Below is a small trained network, with its code and all its weights. Each question gives an input and a class and asks what happens when units are switched off, that is, made to give their printed mean instead of their output.

import numpy as np


def w(rows, s, z=0):
    codes = np.array(rows[::2]) - 128.0
    scale = np.full(codes.shape[1], s)
    scale[-1] = z or s
    return codes * scale


def norm(h):
    return h / np.sqrt((h * h).mean(-1, keepdims=True) + 1e-5)


def f(y):
    return y / 2 * (1 + np.tanh(0.7978845608 * (y + 0.044715 * y**3)))


def log_softmax(a):
    a = a - a.max(-1, keepdims=True)
    return a - np.log(np.exp(a).sum(-1, keepdims=True))


def net(x, mask):
    res = np.array(x, float).reshape(1, 6) / 4 @ E
    u = 0
    for l in range(2):
        y = f(norm(res) @ A[l][:, :-1].T + A[l][:, -1])
        res = res + np.where(mask[u : u + 3], y, B[l][:, -1]) @ B[l][:, :-1]
        u += 3
    return log_softmax(norm(res)[-1] @ U[:, :-1].T + U[:, -1])


A, B = {}, {}
E = w([
[136,126,120,199,100,132,113,213,195,98,75,114],'x0',
[162,66,103,167,170,102,47,65,127,99,196,107],'x1',
[150,77,144,93,78,84,130,135,249,123,60,131],'x2',
[115,11,51,98,100,202,145,188,89,112,134,132],'x3',
[143,142,67,71,51,115,96,144,111,146,91,94],'x4',
[99,90,120,189,54,126,55,110,157,142,205,132],'x5',
],0.011)
A[0] = w([
[218,141,78,148,78,36,28,97,206,57,79,40,254],'L0N1',
[153,208,147,41,238,148,66,34,79,156,52,95,213],'L0N2',
[56,131,52,167,107,18,2,153,15,229,213,108,67],'L0N3',
],0.005,0.0037)
B[0] = w([
[120,66,33,153,165,68,166,164,81,212,174,134,253],'L0N1',
[119,201,133,165,84,52,136,226,147,20,126,73,226],'L0N2',
[77,74,122,142,61,244,135,50,181,23,96,146,195],'L0N3',
],0.011,0.006)
A[1] = w([
[86,87,71,192,112,174,96,30,79,147,190,131,61],'L1N1',
[49,64,164,211,173,252,178,166,9,105,104,253,235],'L1N2',
[168,143,200,169,176,92,152,124,184,142,214,243,255],'L1N3',
],0.0054,0.0032)
B[1] = w([
[103,124,96,71,225,218,88,90,189,161,179,196,194],'L1N1',
[51,21,100,205,69,86,23,130,1,82,108,191,255],'L1N2',
[103,49,50,138,99,61,216,154,157,245,87,18,196],'L1N3',
],0.0098,0.0068)
U = w([
[89,72,52,219,69,21,110,254,88,124,72,87,253],'0',
[197,89,168,153,190,128,130,108,173,194,165,95,47],'1',
[125,204,186,83,60,98,170,192,177,198,13,140,66],'2',
[160,158,162,81,190,177,145,172,91,86,126,170,37],'3',
[109,124,189,63,214,143,86,34,200,158,197,158,19],'4',
[155,233,217,133,128,97,145,114,106,68,136,57,52],'5',
[34,69,116,186,62,250,34,62,71,94,178,183,150],'6',
[224,85,96,40,49,177,82,109,123,196,131,142,32],'7',
],0.0093,0.0042)

Each question gives the input, the list of numbers given to net, and the class t.
The units are the neurons (one row each of A and B). Each row of codes is followed by its name. A weight is (code - 128) times the scale printed after its matrix; where a second scale follows, it is the last column's (A, B and U).
mask holds one flag per neuron, layer by layer. A switched-off neuron (its flag False) gives its mean, the last column of its row in B, instead of its output. The means were averaged over made-up inputs and are rounded, as every weight is.
A unit's drop is (log p(t) with every unit on - log p(t) with that unit switched off) / (log p(t) with every unit on - log p(t) with every unit switched off).
The circuit of an input: a set's keep is (log p(t) with only the set's units on - log p(t) with every unit switched off) / (log p(t) with every unit on - log p(t) with every unit switched off). Starting from all 6 units, units are removed one at a time, each time the one whose removal leaves the highest keep (on an exact tie, the one counted first), for as long as the keep stays at least 0.8.
circuit, biggest first: the units of the circuit, biggest drop first
most important unit: the unit with the biggest drop
k most important neurons: the k neurons with the biggest drops, biggest first
top k neurons in layer l: the k neurons of layer l with the biggest drops, biggest first
drop of u: that unit's drop, to one decimal
input [0,2,6,-4,-6,4], class 1: circuit, biggest first -> (L1N2)
input [-4,-1,2,-4,-4,-1], class 5: circuit, biggest first -> (L1N2, L0N2)
input [-4,0,2,0,-5,-8], class 5: circuit, biggest first -> (L0N2, L0N1)
input [-6,1,2,-2,-8,7], class 4: circuit, biggest first -> (L1N1, L1N2)
input [-7,3,-7,-7,8,-3], class 5: circuit, biggest first -> (L0N2, L1N2)
input [-3,4,3,3,-2,-6], class 3: 2 most important neurons -> (L1N2, L0N1)
input [-5,3,-7,-3,7,-2], class 5: 3 most important neurons -> (L0N2, L1N2, L0N1)
input [6,3,-1,-7,-7,5], class 1: 3 most important neurons -> (L1N2, L0N2, L1N1)
input [8,5,1,8,7,6], class 6: circuit, biggest first -> (L0N2, L1N3)
input [-3,1,-4,-1,5,-8], class 5: top 2 neurons in layer 0 -> (L0N1, L0N2)
input [-3,8,4,6,4,-3], class 7: 3 most important neurons -> (L1N2, L0N2, L1N3)
input [-2,-5,2,1,8,6], class 7: circuit, biggest first -> (L1N2, L0N2)
input [1,-1,1,-1,2,-6], class 2: top 2 neurons in layer 1 -> (L1N2, L1N3)
input [1,-7,-6,-6,-8,4], class 0: most important unit -> L1N3
input [8,1,-2,4,5,5], class 6: top 2 neurons in layer 1 -> (L1N3, L1N1)
input [4,-8,7,5,4,-5], class 2: circuit, biggest first -> (L1N2, L1N3)
input [-5,8,8,-8,1,-5], class 0: top 2 neurons in layer 0 -> (L0N1, L0N2)
input [-1,7,8,-8,-4,0], class 0: top 2 neurons in layer 1 -> (L1N3, L1N1)
input [5,5,1,4,7,7], class 6: top 2 neurons in layer 1 -> (L1N1, L1N3)
input [8,8,-5,1,6,7], class 6: circuit, biggest first -> (L0N3)
input [1,-8,7,2,3,3], class 2: top 2 neurons in layer 1 -> (L1N2, L1N3)
input [-8,1,-4,-4,-1,-3], class 5: 3 most important neurons -> (L0N2, L1N2, L0N1)
input [2,5,-7,4,4,-2], class 6: drop of L0N1 -> 0.0
input [7,8,4,-2,-4,2], class 1: drop of L1N2 -> 0.8
input [-3,-2,-6,-6,5,1], class 5: drop of L0N2 -> 1.1
